Below is a small trained network, with its code and all its weights. Each question gives an input and a class and asks what happens when units are switched off, that is, made to give their printed mean instead of their output.

import numpy as np


def w(rows, s, z=0):
    codes = np.array(rows[::2]) - 128.0
    scale = np.full(codes.shape[1], s)
    scale[-1] = z or s
    return codes * scale


def norm(h):
    return h / np.sqrt((h * h).mean(-1, keepdims=True) + 1e-5)


def f(y):
    return y / 2 * (1 + np.tanh(0.7978845608 * (y + 0.044715 * y**3)))


def log_softmax(a):
    a = a - a.max(-1, keepdims=True)
    return a - np.log(np.exp(a).sum(-1, keepdims=True))


def net(x, mask):
    res = np.array(x, float).reshape(1, 2) / 4 @ E
    u = 0
    for l in range(2):
        y = f(norm(res) @ A[l][:, :-1].T + A[l][:, -1])
        res = res + np.where(mask[u : u + 4], y, B[l][:, -1]) @ B[l][:, :-1]
        u += 4
    return log_softmax(norm(res)[-1] @ U[:, :-1].T + U[:, -1])


A, B = {}, {}
E = w([
[156,158,1,145,87,96,131],'x0',
[125,240,151,149,126,117,118],'x1',
],0.015)
A[0] = w([
[68,105,178,85,151,154,158,254],'0.n1',
[181,82,97,207,88,18,79,235],'0.n2',
[215,254,147,125,169,80,10,16],'0.n3',
[114,76,81,115,169,96,145,68],'0.n4',
],0.008,0.003)
B[0] = w([
[194,159,87,67,118,101,131,232],'0.n1',
[193,127,210,102,169,123,74,251],'0.n2',
[159,141,76,136,158,191,252,254],'0.n3',
[130,168,62,149,179,138,153,166],'0.n4',
],0.012,0.0054)
A[1] = w([
[130,201,2,183,86,137,76,132],'1.n1',
[95,2,105,143,123,114,119,172],'1.n2',
[40,128,233,45,224,156,178,3],'1.n3',
[154,100,95,190,107,41,125,54],'1.n4',
],0.0087,0.0044)
B[1] = w([
[55,71,200,118,97,121,69,253],'1.n1',
[32,248,138,202,102,171,176,198],'1.n2',
[93,98,107,168,98,90,68,206],'1.n3',
[101,145,204,97,116,95,157,142],'1.n4',
],0.017,0.0049)
U = w([
[80,185,151,199,106,168,168,254],'0',
[102,82,199,120,80,84,38,22],'1',
[252,103,102,104,156,150,146,82],'2',
],0.02,0.0036)

Each question gives the input, the list of numbers given to net, and the class t.
The units are the neurons (one row each of A and B). Each row of codes is followed by its name. A weight is (code - 128) times the scale printed after its matrix; where a second scale follows, it is the last column's (A, B and U).
mask holds one flag per neuron, layer by layer. A switched-off neuron (its flag False) gives its mean, the last column of its row in B, instead of its output. The means were averaged over made-up inputs and are rounded, as every weight is.
A unit's drop is (log p(t) with every unit on - log p(t) with that unit switched off) / (log p(t) with every unit on - log p(t) with every unit switched off).
most important unit: the unit with the biggest drop
k most important neurons: the k neurons with the biggest drops, biggest first
k most important neurons of layer l: the k neurons of layer l with the biggest drops, biggest first
drop of u: that unit's drop, to one decimal
input [5,4], class 1: 2 most important neurons	(1.n1, 1.n2)
input [7,5], class 1: most important unit	1.n1
input [-8,-8], class 0: 3 most important neurons	(1.n2, 0.n2, 1.n1)
input [-7,5], class 1: 2 most important neurons	(1.n3, 1.n2)
input [5,-5], class 0: 2 most important neurons of layer 0	(0.n1, 0.n3)
input [-1,3], class 2: 3 most important neurons	(0.n3, 1.n2, 1.n1)
input [-3,-3], class 2: 2 most important neurons	(0.n1, 1.n1)
input [-6,-8], class 0: 2 most important neurons	(1.n2, 0.n2)
input [8,-7], class 1: 2 most important neurons	(1.n1, 0.n3)
input [4,-4], class 0: 3 most important neurons	(0.n1, 1.n2, 0.n3)
input [1,-1], class 2: 2 most important neurons	(0.n2, 1.n1)
input [-2,0], class 2: 2 most important neurons	(0.n1, 1.n1)
input [2,-1], class 2: 2 most important neurons	(0.n2, 1.n1)
input [-2,-3], class 2: most important unit	0.n1
input [4,0], class 1: drop of 0.n3	0.2
input [1,-8], class 0: drop of 1.n2	1.8
input [4,2], class 1: drop of 1.n1	1.4
